W = [ 54 -65 -69  59  42  15  32 -26 -16 -59]
W[0]: 54
W[4]: 42
W[3]: 59
W[9]: -59

X = [ 31  -6  52  56  64 -65  12 -75 -21  54 -57 -58 -20  -3]
X[0] = 31
X[13] = -3
X[3] = 56
X[10] = -57
X[11] = -58
X[4] = 64

grid = [6653 3050 8448 3268 6806 1998 9799 6847 5549 6030 6975]
grid[0]: 6653
grid[10]: 6975
grid[3]: 3268
grid[5]: 1998
grid[1]: 3050

a =
[[15, -6, 0, 9, -8, -12, -11, -15, -19, 3],
 [-30, 13, 1, -18, 16, 25, 23, 32, 38, -5],
 [21, -9, 0, 12, -11, -18, -16, -22, -27, 3],
 [44, -18, -1, 26, -24, -36, -34, -45, -56, 7],
 [54, -22, -1, 32, -29, -45, -42, -56, -70, 9]]
Indices start at 0.
row 0 col 0	15
row 1 col 4	16
row 4 col 3	32
row 3 col 5	-36
row 1 col 5	25
row 0 col 6	-11
row 3 col 4	-24
row 4 col 1	-22
row 2 col 4	-11
row 2 col 9	3
row 0 col 1	-6
row 1 col 8	38
row 2 col 1	-9
row 1 col 7	32
row 3 col 9	7
row 4 col 8	-70
row 4 col 0	54
row 3 col 8	-56
row 3 col 0	44
row 1 col 6	23
row 3 col 7	-45
row 4 col 7	-56
row 2 col 8	-27
row 2 col 3	12
row 2 col 5	-18
row 0 col 7	-15
row 4 col 4	-29

x =
[[  32  -11  161  -11 -142  270  246]
 [ 300  653  124  503  809  -90  204]
 [-191  568  303  156   -6  211  335]
 [-199   37 -183  -66 -119  217  585]
 [ 160 -431  145  238   89  798  699]
 [ 197  699 -528   86  -59  705  484]
 [  45 -414  526  118 -508  470 -178]]
x[0,0] = 32
x[0,3] = -11
x[:, 6] = [246, 204, 335, 585, 699, 484, -178]
x[3,0] = -199
x[2] = [-191, 568, 303, 156, -6, 211, 335]
x[0,5] = 270
x[:, 4] = [-142, 809, -6, -119, 89, -59, -508]
x[1,5] = -90
x[4] = [160, -431, 145, 238, 89, 798, 699]
x[5,6] = 484
x[:, 1] = [-11, 653, 568, 37, -431, 699, -414]
x[3,3] = -66
x[1,2] = 124
x[0,6] = 246
x[2,5] = 211
x[3] = [-199, 37, -183, -66, -119, 217, 585]
x[5,4] = -59
x[3,1] = 37
x[1,6] = 204
x[4,1] = -431
x[6,3] = 118
x[1,0] = 300

arr =
[[ -1  -2  49 -36  27  15   1]
 [ 11   0  -1  15   3  31  58]
 [ 10   4  14  -8   8   5  19]
 [-12  -1  23 -12  -6  15 -28]
 [-13  -5  12  16   4  23  -6]
 [-46   2  53 -29   2  22  -5]]
arr[0,0] -> -1
arr[5,6] -> -5
arr[5,3] -> -29
arr[4,5] -> 23
arr[3,5] -> 15
arr[2,2] -> 14
arr[4] -> [-13, -5, 12, 16, 4, 23, -6]
arr[1,6] -> 58
arr[0,3] -> -36
arr[5,2] -> 53
arr[5,4] -> 2
arr[1] -> [11, 0, -1, 15, 3, 31, 58]
arr[2] -> [10, 4, 14, -8, 8, 5, 19]
arr[4,2] -> 12
arr[4,6] -> -6
arr[:, 6] -> [1, 58, 19, -28, -6, -5]
arr[:, 2] -> [49, -1, 14, 23, 12, 53]
arr[3,2] -> 23
arr[:, 3] -> [-36, 15, -8, -12, 16, -29]

M = [49, 29, 76, 43, 44, 29, 43, 9, 80, 43, 59, 67, 54, 99]
M[-14] = 49
M[1] = 29
M[-6] = 80
M[3] = 43
M[7] = 9
M[-5] = 43
M[12] = 54
M[-9] = 29

data = 3	3	2	3	7	0	2	3	3	6	3	3	4	2	7
data[0]	3
data[9]	6
data[7]	3
data[8]	3

m =
[[-24  13  23 -37  18 -15 -15 -10 -35   3 -15 -30  11]
 [ 28  13  31 -12   0  13  -4  12 -26  10  -1 -19   3]
 [-30  13 -43  -3  11 -42 -15 -30   3  10   0  30 -12]
 [-18  13 -14  32 -20  30  29  13  63 -40   7   6  10]
 [ 20  13 -76 -30 -41 -30 -37  -6 -41 -32  -6  54  -2]
 [  4  13 -40 -16 -12   3   1  -6   7   5   0   2  21]
 [ -6  13  -4   2  13  -9  -1   0 -13   6 -10  -5  -5]
 [ 31  13  16  -4  -4   7  -5   6 -18  14   5  -2  -3]]
m[0,0] -> -24
m[-2,2] -> -4
m[-8,5] -> -15
m[3] -> [-18, 13, -14, 32, -20, 30, 29, 13, 63, -40, 7, 6, 10]
m[:, 0] -> [-24, 28, -30, -18, 20, 4, -6, 31]
m[:, 10] -> [-15, -1, 0, 7, -6, 0, -10, 5]
m[7] -> [31, 13, 16, -4, -4, 7, -5, 6, -18, 14, 5, -2, -3]
m[-7] -> [28, 13, 31, -12, 0, 13, -4, 12, -26, 10, -1, -19, 3]
m[1,-6] -> 12
m[-6,-11] -> -43
m[3,-7] -> 29
m[-6,-5] -> 3
m[:, -8] -> [-15, 13, -42, 30, -30, 3, -9, 7]
m[:, 3] -> [-37, -12, -3, 32, -30, -16, 2, -4]
m[4] -> [20, 13, -76, -30, -41, -30, -37, -6, -41, -32, -6, 54, -2]
m[3,-9] -> -20
m[-4,11] -> 54
m[3,-8] -> 30
m[-4,4] -> -41
m[-7,-3] -> -1
m[0] -> [-24, 13, 23, -37, 18, -15, -15, -10, -35, 3, -15, -30, 11]
m[5] -> [4, 13, -40, -16, -12, 3, 1, -6, 7, 5, 0, 2, 21]
m[6] -> [-6, 13, -4, 2, 13, -9, -1, 0, -13, 6, -10, -5, -5]
m[-8,11] -> -30
m[:, 9] -> [3, 10, 10, -40, -32, 5, 6, 14]
m[3,-11] -> -14
m[-2,10] -> -10
m[-4,-4] -> -32
m[-8,1] -> 13
m[-6,9] -> 10
m[6,7] -> 0
m[:, 12] -> [11, 3, -12, 10, -2, 21, -5, -3]
m[-5,8] -> 63
